Here is a tiny trained network, its code and every weight. The questions are about switching its units off for an input and a class, where a switched-off unit gives its printed mean instead of its output.

import numpy as np


def w(rows, s, z=0):
    codes = np.array(rows[::2]) - 128.0
    scale = np.full(codes.shape[1], s)
    scale[-1] = z or s
    return codes * scale


def norm(h):
    return h / np.sqrt((h * h).mean(-1, keepdims=True) + 1e-5)


def f(y):
    return y / 2 * (1 + np.tanh(0.7978845608 * (y + 0.044715 * y**3)))


def log_softmax(a):
    a = a - a.max(-1, keepdims=True)
    return a - np.log(np.exp(a).sum(-1, keepdims=True))


def net(x, mask):
    res = np.array(x, float).reshape(1, 7) / 4 @ E
    u = 0
    for l in range(4):
        y = f(norm(res) @ A[l][:, :-1].T + A[l][:, -1])
        res = res + np.where(mask[u : u + 5], y, B[l][:, -1]) @ B[l][:, :-1]
        u += 5
    return log_softmax(norm(res)[-1] @ U[:, :-1].T + U[:, -1])


A, B = {}, {}
E = w([
[181,237,141,55,150,123],'x0',
[213,100,193,149,155,247],'x1',
[143,101,131,194,90,119],'x2',
[95,81,197,204,84,150],'x3',
[219,59,135,219,82,98],'x4',
[138,34,50,153,150,79],'x5',
[164,128,254,81,143,250],'x6',
],0.0081)
A[0] = w([
[208,20,25,206,83,124,83],'L0N0',
[254,187,208,36,204,239,3],'L0N1',
[117,128,139,49,104,98,29],'L0N2',
[94,192,129,224,161,213,41],'L0N3',
[47,57,191,181,82,237,41],'L0N4',
],0.0055,0.0044)
B[0] = w([
[213,55,159,166,236,62,253],'L0N0',
[206,176,180,2,163,114,253],'L0N1',
[139,135,53,176,141,194,96],'L0N2',
[140,106,94,129,45,190,110],'L0N3',
[29,89,145,72,60,173,196],'L0N4',
],0.0074,0.003)
A[1] = w([
[209,176,165,112,145,180,170],'L1N0',
[157,153,107,195,93,177,77],'L1N1',
[67,204,3,73,126,64,84],'L1N2',
[136,183,140,144,83,153,2],'L1N3',
[116,130,104,80,103,95,123],'L1N4',
],0.011,0.0053)
B[1] = w([
[158,190,56,63,23,193,212],'L1N0',
[114,129,133,199,75,125,122],'L1N1',
[77,182,225,248,222,116,255],'L1N2',
[175,118,126,161,110,119,120],'L1N3',
[106,194,150,142,213,160,154],'L1N4',
],0.012,0.0082)
A[2] = w([
[157,55,47,176,104,42,3],'L2N0',
[175,73,2,191,165,62,127],'L2N1',
[167,153,86,157,33,114,49],'L2N2',
[70,54,192,131,68,140,53],'L2N3',
[110,95,121,93,140,145,45],'L2N4',
],0.0098,0.0028)
B[2] = w([
[172,110,43,40,153,80,219],'L2N0',
[237,106,78,152,197,125,255],'L2N1',
[106,124,117,218,55,110,147],'L2N2',
[2,27,121,85,131,118,186],'L2N3',
[115,117,166,119,117,140,113],'L2N4',
],0.0098,0.005)
A[3] = w([
[94,131,131,116,157,83,14],'L3N0',
[67,148,89,170,178,33,97],'L3N1',
[159,165,87,3,88,176,4],'L3N2',
[123,162,147,105,173,133,87],'L3N3',
[46,208,60,164,254,109,12],'L3N4',
],0.0073,0.0033)
B[3] = w([
[135,126,172,153,161,141,118],'L3N0',
[192,160,175,134,254,135,227],'L3N1',
[174,193,145,79,200,204,206],'L3N2',
[166,151,205,117,89,141,146],'L3N3',
[139,154,226,156,129,118,253],'L3N4',
],0.0078,0.0046)
U = w([
[120,216,177,201,204,94,158],'0',
[183,132,93,178,9,123,3],'1',
[56,25,141,111,100,174,99],'2',
[220,211,121,23,78,230,185],'3',
[245,45,30,145,171,79,182],'4',
],0.015,0.0041)

Each question gives the input, the list of numbers given to net, and the class t.
The units are the neurons (one row each of A and B). Each row of codes is followed by its name. A weight is (code - 128) times the scale printed after its matrix; where a second scale follows, it is the last column's (A, B and U).
mask holds one flag per neuron, layer by layer. A switched-off neuron (its flag False) gives its mean, the last column of its row in B, instead of its output. The means were averaged over made-up inputs and are rounded, as every weight is.
A unit's drop is (log p(t) with every unit on - log p(t) with that unit switched off) / (log p(t) with every unit on - log p(t) with every unit switched off).
The circuit of an input: a set's keep is (log p(t) with only the set's units on - log p(t) with every unit switched off) / (log p(t) with every unit on - log p(t) with every unit switched off). Starting from the 12 units with the biggest drops (on a tie, the unit counted first), units are removed one at a time, each time the one whose removal leaves the highest keep (on an exact tie, the one counted first), for as long as the keep stays at least 0.8.
units of the circuit, in order: the units of the circuit, biggest drop first
unit that matters most: the unit with the biggest drop
top k neurons: the k neurons with the biggest drops, biggest first
top k neurons in layer l: the k neurons of layer l with the biggest drops, biggest first
drop of u: that unit's drop, to one decimal
input [-4,0,6,1,-6,-1,-2], class 2: units of the circuit, in order : [L0N4, L2N3, L1N2]
input [-3,-8,5,-4,1,6,-2], class 0: top 3 neurons : [L1N2, L1N0, L1N4]
input [-2,-5,1,-8,1,2,-6], class 0: units of the circuit, in order : [L1N2]
input [-2,7,7,3,-7,6,4], class 2: units of the circuit, in order : [L0N4, L2N3]
input [-2,-8,-1,8,4,-3,-5], class 4: units of the circuit, in order : [L1N2, L2N0]
input [-5,6,7,4,7,-7,8], class 2: units of the circuit, in order : [L2N3, L0N4]
input [7,0,-2,6,3,-4,-4], class 1: units of the circuit, in order : [L2N2, L0N1, L1N2]
input [2,-4,8,1,3,-3,-5], class 4: top 3 neurons : [L0N0, L1N2, L2N1]
input [-5,1,-1,8,-1,-5,7], class 2: top 2 neurons : [L2N3, L0N4]
input [1,3,3,-7,8,6,6], class 3: top 2 neurons : [L1N0, L0N1]
input [5,-2,1,3,4,-8,-1], class 3: top 2 neurons : [L1N0, L1N2]
input [-8,7,-8,1,-6,2,-6], class 2: top 4 neurons : [L1N2, L0N4, L0N0, L2N0]
input [-6,7,2,7,2,-3,-8], class 4: top 2 neurons : [L0N0, L1N2]
input [-6,5,-1,-6,5,1,4], class 3: units of the circuit, in order : [L1N0]
input [1,-7,-3,-7,6,5,-8], class 0: top 2 neurons in layer 1 : [L1N2, L1N4]
input [-3,-3,-6,7,-7,-7,0], class 2: top 2 neurons in layer 2 : [L2N3, L2N1]
input [4,-7,3,3,6,-7,2], class 1: drop of L0N2 : 0.0
input [1,-3,-8,-7,-2,8,6], class 0: drop of L1N2 : 0.7
input [-8,4,-2,0,8,-8,-2], class 2: drop of L2N3 : 0.2
input [-2,3,-7,-5,8,-1,1], class 3: unit that matters most : L1N0
